Here is a tiny trained network, its code and every weight. The questions are about switching its units off for an input and a target symbol, where a switched-off unit gives its printed mean instead of its output.

import numpy as np


def w(rows, s, z=0):
    codes = np.array(rows[::2]) - 128.0
    scale = np.full(codes.shape[1], s)
    scale[-1] = z or s
    return codes * scale


def f(y):
    return np.maximum(y, 0)


def softmax(a):
    e = np.exp(a - a.max(-1, keepdims=True))
    return e / e.sum(-1, keepdims=True)


def log_softmax(a):
    a = a - a.max(-1, keepdims=True)
    return a - np.log(np.exp(a).sum(-1, keepdims=True))


def net(x, mask):
    ids = ['Σεηλπτ'.index(c) for c in x.split()]
    T = len(ids)
    res = E[ids] + P[:T]
    u = 0
    for l in range(2):
        q, k, v = (res @ M[l].T for M in (Q, K, V))
        z = softmax(np.where(np.tri(T) > 0, q @ k.T / 3**0.5, -1e9)) @ v
        res = res + np.where(mask[u], z, O[l][:, -1]) @ O[l][:, :-1]
        u += 1
        y = f(res @ A[l][:, :-1].T + A[l][:, -1])
        res = res + np.where(mask[u : u + 4], y, B[l][:, -1]) @ B[l][:, :-1]
        u += 4
    return log_softmax(res[-1] @ U[:, :-1].T + U[:, -1])


Q, K, V, O, A, B = {}, {}, {}, {}, {}, {}
E = w([
[98,66,64,76,198,141,206],'Σ',
[108,147,81,133,2,151,108],'ε',
[58,136,68,67,63,137,180],'η',
[110,125,51,193,94,174,171],'λ',
[118,69,188,166,135,131,171],'π',
[83,74,151,237,86,148,116],'τ',
],0.022)
P = w([
[131,175,187,123,173,4,133],'0',
[163,92,11,106,89,142,150],'1',
[181,167,214,106,132,158,93],'2',
[98,118,101,150,101,148,208],'3',
[134,172,184,151,168,99,93],'4',
[86,127,135,150,92,202,228],'5',
[162,157,187,142,131,171,50],'6',
],0.012)
Q[0] = w([
[162,92,175,30,98,110,178],'L0H1',
[125,223,54,14,159,96,232],'L0H1',
[81,254,96,60,145,178,39],'L0H1',
],0.0071)
K[0] = w([
[120,92,179,58,140,43,150],'L0H1',
[110,167,106,63,133,165,197],'L0H1',
[161,152,88,116,2,83,91],'L0H1',
],0.0094)
V[0] = w([
[49,31,95,76,137,254,151],'L0H1',
[137,76,102,102,77,187,127],'L0H1',
[70,111,135,198,220,108,117],'L0H1',
],0.0082)
O[0] = w([
[190,6,104,125,125,143,111,230],'L0H1',
[149,47,118,150,92,205,128,254],'L0H1',
[171,94,44,62,71,104,176,7],'L0H1',
],0.011,0.0052)
A[0] = w([
[127,126,176,128,85,154,142,146],'L0N1',
[248,137,223,135,145,60,218,237],'L0N2',
[55,105,128,203,156,178,254,253],'L0N3',
[75,68,118,153,135,104,121,247],'L0N4',
],0.0073,0.0011)
B[0] = w([
[24,39,135,128,144,111,108,204],'L0N1',
[77,120,166,220,225,114,199,173],'L0N2',
[97,123,126,42,119,198,171,255],'L0N3',
[254,230,134,72,71,154,133,198],'L0N4',
],0.0098)
Q[1] = w([
[52,67,41,119,93,100,173],'L1H1',
[195,121,1,90,189,98,144],'L1H1',
[127,83,66,205,98,120,158],'L1H1',
],0.0083)
K[1] = w([
[142,188,126,74,133,148,118],'L1H1',
[199,160,99,111,184,82,71],'L1H1',
[139,140,159,63,162,1,115],'L1H1',
],0.0091)
V[1] = w([
[18,2,117,156,87,108,84],'L1H1',
[174,148,73,183,79,93,128],'L1H1',
[186,152,106,102,120,147,98],'L1H1',
],0.008)
O[1] = w([
[34,254,192,154,127,4,79,254],'L1H1',
[147,103,62,158,21,88,93,44],'L1H1',
[98,71,95,81,123,247,106,16],'L1H1',
],0.0093,0.0077)
A[1] = w([
[96,47,120,54,216,156,115,44],'L1N1',
[131,198,142,148,99,2,81,214],'L1N2',
[98,160,175,169,116,152,171,171],'L1N3',
[128,113,133,169,89,142,213,252],'L1N4',
],0.0073,0.0021)
B[1] = w([
[32,115,10,131,185,169,142,163],'L1N1',
[191,2,149,100,248,3,75,247],'L1N2',
[77,207,85,155,2,134,142,233],'L1N3',
[239,138,66,122,25,179,159,203],'L1N4',
],0.0079,0.016)
U = w([
[63,181,56,161,124,136,142,52],'Σ',
[38,172,148,2,148,114,146,78],'ε',
[111,87,135,65,179,84,99,182],'η',
[142,33,175,99,116,116,134,250],'λ',
[89,137,106,107,221,136,120,132],'π',
[94,121,176,194,218,151,166,126],'τ',
],0.0068,0.0017)

Each question gives the input, a string of symbols that net reads in full, and the target symbol t.
The units are the heads (3 rows each of Q, K, V and O) and the neurons (one row each of A and B). Each row of codes is followed by its name. A weight is (code - 128) times the scale printed after its matrix; where a second scale follows, it is the last column's (O, A, B and U).
mask holds one flag per unit, layer by layer, with each layer's heads first. A switched-off unit (its flag False) gives its mean, the last column of its rows in O or B, instead of its output. The means were averaged over made-up inputs and are rounded, as every weight is.
A unit's drop is (log p(t) with every unit on - log p(t) with that unit switched off) / (log p(t) with every unit on - log p(t) with every unit switched off).
The circuit of an input: a set's keep is (log p(t) with only the set's units on - log p(t) with every unit switched off) / (log p(t) with every unit on - log p(t) with every unit switched off). Starting from all 10 units, units are removed one at a time, each time the one whose removal leaves the highest keep (on an exact tie, the one counted first), for as long as the keep stays at least 0.8.
units of the circuit, in order: the units of the circuit, biggest drop first
top k neurons: the k neurons with the biggest drops, biggest first
k most important neurons of layer l: the k neurons of layer l with the biggest drops, biggest first
drop when u is switched off: that unit's drop, to one decimal
input π ε π, target η: units of the circuit, in order -> L0H1; L1N2; L1H1
input ε ε λ π ε ε Σ, target π: units of the circuit, in order -> L1N1; L0H1; L1H1
input λ η ε ε η ε, target ε: units of the circuit, in order -> L1H1; L0H1; L0N1; L0N3
input λ η η ε ε ε η, target η: units of the circuit, in order -> L0N1; L1H1; L1N2; L0H1
input τ ε π ε ε η, target λ: top 2 neurons -> L1N3; L0N1
input Σ ε π λ ε π, target Σ: units of the circuit, in order -> L1N2; L1N3
input λ Σ λ ε, target λ: units of the circuit, in order -> L1H1; L0H1
input π ε τ ε π, target η: units of the circuit, in order -> L1N2; L0H1; L1H1
input π η Σ π ε π, target ε: top 2 neurons -> L0N3; L0N4
input τ ε π π, target Σ: 2 most important neurons of layer 1 -> L1N2; L1N4
input ε ε π λ π η ε, target τ: top 2 neurons -> L0N4; L0N3
input ε λ ε, target Σ: top 4 neurons -> L0N3; L0N4; L1N2; L0N1
input η ε π ε η, target η: top 2 neurons -> L1N2; L0N1
input ε ε π ε π ε, target ε: units of the circuit, in order -> L1H1; L0N1; L0N3; L0H1
input ε η τ Σ η τ, target Σ: top 4 neurons -> L1N2; L0N4; L1N4; L0N3
input λ ε π π π Σ, target λ: 2 most important neurons of layer 1 -> L1N3; L1N4
input ε η π, target τ: most important neuron of layer 0 -> L0N2
input η Σ ε τ, target λ: 2 most important neurons of layer 0 -> L0N1; L0N4
input π η ε Σ, target λ: 3 most important neurons of layer 0 -> L0N1; L0N4; L0N2
input ε τ η λ, target λ: 2 most important neurons of layer 1 -> L1N3; L1N1
input τ ε π ε ε τ, target Σ: 2 most important neurons of layer 0 -> L0N3; L0N4
input Σ ε ε, target η: 3 most important neurons of layer 0 -> L0N1; L0N3; L0N4
input Σ π π ε, target λ: drop when L0H1 is switched off -> 1.0
input ε ε ε ε π π ε, target τ: drop when L1N4 is switched off -> 0.1
input η λ η ε η ε ε, target η: drop when L1H1 is switched off -> 1.1
input ε π π, target τ: drop when L0N2 is switched off -> 1.1
